Below is a small trained network, with its code and all its weights. Each question gives an input and a target symbol and asks what happens when units are switched off, that is, made to give their printed mean instead of their output.

import numpy as np


def w(rows, s, z=0):
    codes = np.array(rows[::2]) - 128.0
    scale = np.full(codes.shape[1], s)
    scale[-1] = z or s
    return codes * scale


def f(y):
    return np.maximum(y, 0)


def softmax(a):
    e = np.exp(a - a.max(-1, keepdims=True))
    return e / e.sum(-1, keepdims=True)


def log_softmax(a):
    a = a - a.max(-1, keepdims=True)
    return a - np.log(np.exp(a).sum(-1, keepdims=True))


def net(x, mask):
    ids = ['αβδηθμπστφ'.index(c) for c in x.split()]
    T = len(ids)
    res = E[ids] + P[:T]
    u = 0
    for l in range(2):
        r = res
        for j in range(3):
            rows = slice(3 * j, 3 * j + 3)
            q, k, v = (r @ M[l][rows].T for M in (Q, K, V))
            z = softmax(np.where(np.tri(T) > 0, q @ k.T / 3**0.5, -1e9)) @ v
            o = O[l][rows]
            res = res + np.where(mask[u + j], z, o[:, -1]) @ o[:, :-1]
        u += 3
        y = f(res @ A[l][:, :-1].T + A[l][:, -1])
        res = res + np.where(mask[u : u + 12], y, B[l][:, -1]) @ B[l][:, :-1]
        u += 12
    return log_softmax(res[-1] @ U[:, :-1].T + U[:, -1])


Q, K, V, O, A, B = {}, {}, {}, {}, {}, {}
E = w([
[166,142,161,214,137,124,133],'α',
[205,158,102,99,195,163,116],'β',
[132,113,98,66,76,178,70],'δ',
[89,89,165,140,68,67,78],'η',
[139,165,136,65,166,31,47],'θ',
[164,130,156,7,54,132,231],'μ',
[94,249,116,160,100,119,88],'π',
[58,133,181,86,136,133,67],'σ',
[138,65,191,130,175,144,137],'τ',
[128,48,55,146,133,127,73],'φ',
],0.015)
P = w([
[71,72,28,170,107,122,213],'0',
[84,97,41,162,123,144,173],'1',
[110,118,76,132,138,140,136],'2',
[112,128,114,119,138,140,105],'3',
[132,133,143,104,144,134,75],'4',
[140,149,176,101,143,134,46],'5',
[148,157,192,94,139,126,31],'6',
[161,166,213,89,145,130,12],'7',
[167,168,225,84,138,119,3],'8',
],0.0055)
Q[0] = w([
[137,129,128,129,135,140,88],'0.h0',
[100,112,116,133,131,181,130],'0.h0',
[160,114,97,128,130,134,74],'0.h0',
[82,143,124,133,145,101,82],'0.h1',
[105,150,156,128,127,100,82],'0.h1',
[158,130,120,126,138,154,176],'0.h1',
[145,105,114,246,201,101,129],'0.h2',
[111,152,47,162,45,105,105],'0.h2',
[104,100,184,173,95,48,174],'0.h2',
],0.013)
K[0] = w([
[108,125,138,103,126,122,149],'0.h0',
[110,148,174,128,148,183,131],'0.h0',
[177,169,171,93,58,123,199],'0.h0',
[146,146,182,109,81,136,144],'0.h1',
[170,114,146,77,96,136,147],'0.h1',
[110,89,99,159,149,112,115],'0.h1',
[167,90,103,248,185,107,107],'0.h2',
[127,146,60,135,51,100,103],'0.h2',
[136,98,204,163,78,89,140],'0.h2',
],0.014)
V[0] = w([
[81,125,97,197,134,160,76],'0.h0',
[118,198,136,156,129,129,111],'0.h0',
[116,146,118,76,58,105,166],'0.h0',
[126,124,85,106,113,82,185],'0.h1',
[121,129,129,95,102,121,209],'0.h1',
[167,122,151,71,91,111,199],'0.h1',
[126,113,68,147,94,113,255],'0.h2',
[182,207,150,162,95,135,113],'0.h2',
[185,145,119,125,185,168,144],'0.h2',
],0.0071)
O[0] = w([
[126,57,85,175,183,19,187,146],'0.h0',
[161,40,136,117,160,122,100,99],'0.h0',
[172,178,155,57,112,219,140,171],'0.h0',
[216,112,73,177,44,141,168,137],'0.h1',
[184,107,59,181,19,94,125,123],'0.h1',
[171,105,106,182,1,76,131,133],'0.h1',
[96,167,237,2,160,91,31,3],'0.h2',
[96,35,112,83,64,159,160,82],'0.h2',
[126,118,101,138,28,85,71,88],'0.h2',
],0.0054,0.0021)
A[0] = w([
[124,167,237,100,136,103,113,39],'0.n0',
[125,166,102,191,129,121,191,56],'0.n1',
[115,176,98,189,130,133,180,66],'0.n2',
[23,116,100,135,97,107,167,101],'0.n3',
[127,133,191,71,177,61,108,10],'0.n4',
[78,211,185,128,143,144,107,109],'0.n5',
[174,71,167,114,91,152,187,142],'0.n6',
[151,141,55,102,179,185,207,68],'0.n7',
[154,41,49,184,101,133,108,38],'0.n8',
[105,111,150,90,156,141,161,81],'0.n9',
[131,130,172,148,170,173,126,1],'0.n10',
[152,115,79,201,160,188,255,131],'0.n11',
],0.0093,0.0029)
B[0] = w([
[119,160,51,153,112,186,188,216],'0.n0',
[163,144,78,221,152,98,87,161],'0.n1',
[158,172,79,213,174,86,108,168],'0.n2',
[107,148,219,105,125,160,39,182],'0.n3',
[113,160,2,122,115,133,197,219],'0.n4',
[82,157,145,145,159,172,167,239],'0.n5',
[87,110,140,96,155,113,221,200],'0.n6',
[218,142,111,152,115,233,143,179],'0.n7',
[100,97,79,197,44,207,196,251],'0.n8',
[107,166,161,123,119,147,177,178],'0.n9',
[148,99,86,134,109,103,171,152],'0.n10',
[192,94,220,168,123,110,219,179],'0.n11',
],0.0084,0.0028)
Q[1] = w([
[158,254,73,127,51,86,137],'1.h0',
[130,41,90,160,164,132,60],'1.h0',
[168,58,170,50,86,77,165],'1.h0',
[216,24,104,62,184,85,82],'1.h1',
[149,154,185,57,242,80,89],'1.h1',
[189,207,123,140,102,54,124],'1.h1',
[63,147,85,93,150,106,139],'1.h2',
[192,48,92,14,138,88,160],'1.h2',
[173,198,185,214,119,123,184],'1.h2',
],0.0079)
K[1] = w([
[178,81,225,149,101,155,55],'1.h0',
[58,163,125,124,225,84,152],'1.h0',
[130,152,141,114,27,64,168],'1.h0',
[255,94,145,227,114,86,53],'1.h1',
[77,53,135,148,72,128,18],'1.h1',
[71,179,86,93,126,31,71],'1.h1',
[201,126,124,156,111,182,143],'1.h2',
[79,182,194,168,57,167,78],'1.h2',
[75,65,61,73,63,136,164],'1.h2',
],0.0087)
V[1] = w([
[109,110,184,85,79,171,176],'1.h0',
[125,254,132,154,67,90,166],'1.h0',
[144,93,63,68,143,118,181],'1.h0',
[170,119,107,136,133,156,124],'1.h1',
[130,97,116,101,78,166,181],'1.h1',
[81,63,122,148,93,148,148],'1.h1',
[187,181,181,132,170,88,166],'1.h2',
[61,107,98,77,119,42,132],'1.h2',
[112,190,102,174,129,117,53],'1.h2',
],0.0071)
O[1] = w([
[157,76,119,175,199,176,51,122],'1.h0',
[102,254,134,224,151,114,95,153],'1.h0',
[177,77,23,108,173,79,106,112],'1.h0',
[142,116,159,126,144,142,91,129],'1.h1',
[73,128,150,41,143,93,139,253],'1.h1',
[44,131,64,111,139,92,67,152],'1.h1',
[228,164,169,98,217,82,127,115],'1.h2',
[52,117,88,93,114,37,163,95],'1.h2',
[123,170,111,174,94,135,13,92],'1.h2',
],0.0057,0.0046)
A[1] = w([
[157,128,43,142,64,157,49,130],'1.n0',
[100,5,162,111,116,47,142,123],'1.n1',
[140,164,89,158,187,184,178,36],'1.n2',
[93,197,166,49,97,147,153,161],'1.n3',
[112,142,120,66,149,165,82,205],'1.n4',
[173,158,118,31,158,95,16,138],'1.n5',
[136,103,145,196,217,62,125,216],'1.n6',
[128,187,46,149,133,31,113,53],'1.n7',
[232,140,114,178,60,120,181,53],'1.n8',
[150,80,103,232,60,119,147,4],'1.n9',
[120,102,87,89,166,187,187,29],'1.n10',
[104,64,217,151,132,2,30,45],'1.n11',
],0.008,0.0034)
B[1] = w([
[108,198,189,111,98,138,201,234],'1.n0',
[126,152,188,183,98,179,184,169],'1.n1',
[163,118,150,191,76,111,79,204],'1.n2',
[157,61,123,142,193,86,70,255],'1.n3',
[108,95,124,65,121,140,145,218],'1.n4',
[54,113,82,254,164,73,179,170],'1.n5',
[113,190,171,100,178,59,136,211],'1.n6',
[130,200,108,80,127,142,131,180],'1.n7',
[122,128,134,97,221,141,57,195],'1.n8',
[149,71,34,140,201,93,114,196],'1.n9',
[180,112,138,169,73,112,95,210],'1.n10',
[179,59,143,117,26,18,61,156],'1.n11',
],0.0085,0.0057)
U = w([
[82,46,45,235,97,139,143,181],'α',
[245,112,161,136,147,191,50,173],'β',
[180,77,120,27,135,64,132,76],'δ',
[120,87,174,162,39,60,48,182],'η',
[23,101,156,54,238,167,51,178],'θ',
[106,176,169,52,28,221,182,221],'μ',
[110,142,224,132,145,123,255,95],'π',
[147,72,124,196,236,55,66,2],'σ',
[96,180,45,89,165,71,144,77],'τ',
[116,233,169,193,94,136,83,73],'φ',
],0.0072,0.0032)

Each question gives the input, a string of symbols that net reads in full, and the target symbol t.
The units are the heads (3 rows each of Q, K, V and O) and the neurons (one row each of A and B). Each row of codes is followed by its name. A weight is (code - 128) times the scale printed after its matrix; where a second scale follows, it is the last column's (O, A, B and U).
mask holds one flag per unit, layer by layer, with each layer's heads first. A switched-off unit (its flag False) gives its mean, the last column of its rows in O or B, instead of its output. The means were averaged over made-up inputs and are rounded, as every weight is.
A unit's drop is (log p(t) with every unit on - log p(t) with that unit switched off) / (log p(t) with every unit on - log p(t) with every unit switched off).
The circuit of an input: a set's keep is (log p(t) with only the set's units on - log p(t) with every unit switched off) / (log p(t) with every unit on - log p(t) with every unit switched off). Starting from the 12 units with the biggest drops (on a tie, the unit counted first), units are removed one at a time, each time the one whose removal leaves the highest keep (on an exact tie, the one counted first), for as long as the keep stays at least 0.8.
circuit, biggest first: the units of the circuit, biggest drop first
most important unit: the unit with the biggest drop
k most important neurons: the k neurons with the biggest drops, biggest first
top k neurons in layer l: the k neurons of layer l with the biggest drops, biggest first
which heads matter: for each layer, one digit per head in row order, 1 if its drop is at least 0.15 and else 0, layers parted by /
drop of u: that unit's drop, to one decimal
input φ β τ μ α, target π: most important unit	1.h2
input φ β δ δ φ π β φ, target φ: which heads matter	010 / 101
input π φ η, target η: which heads matter	100 / 000
input μ θ σ σ δ, target θ: 2 most important neurons	(1.n3; 0.n6)
input μ μ μ, target δ: circuit, biggest first	(0.h1; 0.n6; 1.h1; 1.n3)
input φ φ φ σ δ φ, target θ: which heads matter	010 / 000
input τ η β π β τ δ δ, target μ: which heads matter	001 / 000
input μ β φ σ, target η: circuit, biggest first	(0.h1; 0.h2)
input π σ θ φ σ α α, target σ: circuit, biggest first	(0.h2; 1.n9; 0.n11; 1.n8)
input π β δ φ β τ, target π: 2 most important neurons	(1.n1; 0.n11)
input θ σ σ μ η α, target π: top 3 neurons in layer 0	(0.n6; 0.n4; 0.n0)
input π σ β σ π θ, target τ: 4 most important neurons	(0.n4; 1.n7; 0.n8; 1.n5)
input φ σ τ σ σ π η μ δ, target θ: top 3 neurons in layer 0	(0.n6; 0.n4; 0.n0)
input α β π α φ σ δ α, target α: which heads matter	000 / 011
input α φ η σ η π η θ, target τ: most important unit	0.h2
input θ μ β, target β: which heads matter	010 / 000
input δ π η, target η: 2 most important neurons	(1.n11; 0.n3)
input μ π π π β, target β: circuit, biggest first	(0.n7; 1.n2)
input φ φ π σ φ, target φ: which heads matter	001 / 101
input τ β θ τ θ σ β φ φ, target α: most important unit	0.h2
input σ β τ, target π: which heads matter	000 / 000
input π β π β φ μ τ, target σ: top 2 neurons in layer 0	(0.n4; 0.n0)
input θ α η τ δ φ μ η, target α: top 2 neurons in layer 0	(0.n8; 0.n6)
input θ δ α α σ π π σ μ, target δ: top 2 neurons in layer 1	(1.n3; 1.n10)
input α α μ π σ α η α θ, target φ: 4 most important neurons	(0.n8; 1.n0; 1.n5; 0.n5)
input δ φ π θ σ β τ α α, target σ: drop of 1.h1	0.3
input β δ μ σ η θ, target φ: drop of 0.n8	0.2
input σ σ π φ σ φ η η σ, target α: drop of 0.n5	0.1
input δ μ θ φ β τ δ π, target τ: top neuron in layer 1	(1.n7)
input α σ π η β β β φ, target α: drop of 1.n5	-0.1
